Below are the code and all the weights of a small trained network. Each question names an input and a target symbol and asks about switching units off, where a switched-off unit gives its printed mean instead of its output.

import numpy as np


def w(rows, s, z=0):
    codes = np.array(rows[::2]) - 128.0
    scale = np.full(codes.shape[1], s)
    scale[-1] = z or s
    return codes * scale


def f(y):
    return np.maximum(y, 0)


def softmax(a):
    e = np.exp(a - a.max(-1, keepdims=True))
    return e / e.sum(-1, keepdims=True)


def log_softmax(a):
    a = a - a.max(-1, keepdims=True)
    return a - np.log(np.exp(a).sum(-1, keepdims=True))


def net(x, mask):
    ids = ['ΛΞΣΦεζμ'.index(c) for c in x.split()]
    T = len(ids)
    res = E[ids] + P[:T]
    u = 0
    for l in range(2):
        r = res
        for j in range(2):
            rows = slice(2 * j, 2 * j + 2)
            q, k, v = (r @ M[l][rows].T for M in (Q, K, V))
            z = softmax(np.where(np.tri(T) > 0, q @ k.T / 2**0.5, -1e9)) @ v
            o = O[l][rows]
            res = res + np.where(mask[u + j], z, o[:, -1]) @ o[:, :-1]
        u += 2
        y = f(res @ A[l][:, :-1].T + A[l][:, -1])
        res = res + np.where(mask[u : u + 4], y, B[l][:, -1]) @ B[l][:, :-1]
        u += 4
    return log_softmax(res[-1] @ U[:, :-1].T + U[:, -1])


Q, K, V, O, A, B = {}, {}, {}, {}, {}, {}
E = w([
[142,113,105,114],'Λ',
[143,167,93,178],'Ξ',
[74,80,134,161],'Σ',
[104,131,168,251],'Φ',
[173,154,138,99],'ε',
[175,105,110,106],'ζ',
[150,191,165,112],'μ',
],0.019)
P = w([
[91,108,181,107],'0',
[179,3,129,198],'1',
[125,196,2,123],'2',
[164,199,48,181],'3',
[89,98,188,95],'4',
[88,217,20,80],'5',
],0.0088)
Q[0] = w([
[136,183,143,85],'L0H1',
[254,175,32,101],'L0H1',
[91,130,183,25],'L0H2',
[107,214,60,192],'L0H2',
],0.011)
K[0] = w([
[69,160,122,134],'L0H1',
[179,210,82,101],'L0H1',
[180,105,83,203],'L0H2',
[55,89,94,6],'L0H2',
],0.013)
V[0] = w([
[82,162,162,84],'L0H1',
[236,167,51,79],'L0H1',
[123,125,158,154],'L0H2',
[187,85,255,190],'L0H2',
],0.0097)
O[0] = w([
[193,112,79,169,87],'L0H1',
[64,153,191,2,1],'L0H1',
[151,241,118,127,155],'L0H2',
[125,167,152,203,179],'L0H2',
],0.0083,0.0081)
A[0] = w([
[109,116,22,103,199],'L0N1',
[141,254,152,77,91],'L0N2',
[201,158,99,185,253],'L0N3',
[119,64,140,204,16],'L0N4',
],0.0086,0.0052)
B[0] = w([
[70,146,205,94,169],'L0N1',
[232,87,97,100,162],'L0N2',
[121,119,172,2,252],'L0N3',
[105,171,40,36,212],'L0N4',
],0.0086,0.014)
Q[1] = w([
[121,58,47,116],'L1H1',
[245,254,56,249],'L1H1',
[126,30,20,132],'L1H2',
[219,136,5,190],'L1H2',
],0.0068)
K[1] = w([
[148,145,87,157],'L1H1',
[253,199,155,132],'L1H1',
[135,134,180,159],'L1H2',
[182,134,223,155],'L1H2',
],0.015)
V[1] = w([
[93,100,160,135],'L1H1',
[108,98,138,76],'L1H1',
[169,139,254,142],'L1H2',
[94,58,142,109],'L1H2',
],0.0089)
O[1] = w([
[158,41,175,223,108],'L1H1',
[159,139,15,180,211],'L1H1',
[205,183,2,7,3],'L1H2',
[18,87,137,7,145],'L1H2',
],0.0078,0.006)
A[1] = w([
[178,172,119,144,116],'L1N1',
[249,130,136,135,4],'L1N2',
[70,163,65,198,225],'L1N3',
[200,170,138,52,92],'L1N4',
],0.011,0.0036)
B[1] = w([
[17,109,55,98,167],'L1N1',
[99,213,174,188,175],'L1N2',
[207,156,254,161,255],'L1N3',
[136,37,20,194,240],'L1N4',
],0.0077,0.008)
U = w([
[98,173,139,89,93],'Λ',
[134,169,127,160,95],'Ξ',
[123,72,180,228,232],'Σ',
[176,250,169,200,212],'Φ',
[186,97,149,103,127],'ε',
[131,103,155,99,4],'ζ',
[132,123,115,159,19],'μ',
],0.012,0.0026)

Each question gives the input, a string of symbols that net reads in full, and the target symbol t.
The units are the heads (2 rows each of Q, K, V and O) and the neurons (one row each of A and B). Each row of codes is followed by its name. A weight is (code - 128) times the scale printed after its matrix; where a second scale follows, it is the last column's (O, A, B and U).
mask holds one flag per unit, layer by layer, with each layer's heads first. A switched-off unit (its flag False) gives its mean, the last column of its rows in O or B, instead of its output. The means were averaged over made-up inputs and are rounded, as every weight is.
A unit's drop is (log p(t) with every unit on - log p(t) with that unit switched off) / (log p(t) with every unit on - log p(t) with every unit switched off).
The circuit of an input: a set's keep is (log p(t) with only the set's units on - log p(t) with every unit switched off) / (log p(t) with every unit on - log p(t) with every unit switched off). Starting from all 12 units, units are removed one at a time, each time the one whose removal leaves the highest keep (on an exact tie, the one counted first), for as long as the keep stays at least 0.8.
units of the circuit, in order: the units of the circuit, biggest drop first
unit that matters most: the unit with the biggest drop
k most important neurons: the k neurons with the biggest drops, biggest first
top k neurons in layer l: the k neurons of layer l with the biggest drops, biggest first
which heads matter: for each layer, one digit per head in row order, 1 if its drop is at least 0.15 and else 0, layers parted by /
input Σ Σ Σ Λ ε, target Σ: top 2 neurons in layer 0 : (L0N4; L0N3)
input Σ Σ Σ ζ Ξ, target Σ: unit that matters most : L0N4
input Σ Σ Φ Σ ζ, target Σ: 2 most important neurons : (L0N4; L0N2)
input Σ Φ ε ε, target μ: which heads matter : 10 / 00
input Σ Φ Σ μ, target Ξ: units of the circuit, in order : (L1N4; L1N1; L1N3)
input Φ μ Ξ Φ Σ, target μ: units of the circuit, in order : (L0H1; L1H2; L0N4; L1N4)
input Σ Λ Σ, target Σ: units of the circuit, in order : (L0N1; L0N4; L1H2; L0H1)
input Σ Σ Σ Σ μ, target Σ: units of the circuit, in order : (L0N4; L1H2)
input Σ μ ε ε Φ, target μ: units of the circuit, in order : (L0H1; L0N4; L1H2; L1N4)
input Σ Σ ε Ξ Λ, target Σ: units of the circuit, in order : (L0N4; L1H2; L0H1)
input ε Σ Σ ε Ξ, target Σ: 3 most important neurons : (L0N4; L0N2; L0N3)
input Σ Φ Φ Σ Φ, target Φ: which heads matter : 01 / 00
input Σ Σ Σ ε, target μ: 3 most important neurons : (L0N2; L1N4; L0N3)
input ε ε Σ Λ Σ, target ε: unit that matters most : L0H1
input ε Σ Σ, target Σ: top 2 neurons in layer 0 : (L0N1; L0N2)
input Σ Ξ Σ Σ Σ μ, target μ: top 2 neurons in layer 0 : (L0N2; L0N3)
input Σ Σ Ξ Ξ Λ, target Σ: 4 most important neurons : (L0N4; L0N2; L0N1; L0N3)
input Φ Φ ε Φ μ ε, target ε: top 2 neurons in layer 1 : (L1N4; L1N1)
input ε Φ Σ μ Φ, target Φ: 3 most important neurons : (L0N4; L0N1; L1N4)
input Σ Σ Λ μ ζ, target Σ: 3 most important neurons : (L0N4; L0N3; L0N2)
input Σ Σ Σ ε μ, target Σ: top 2 neurons in layer 0 : (L0N4; L0N3)
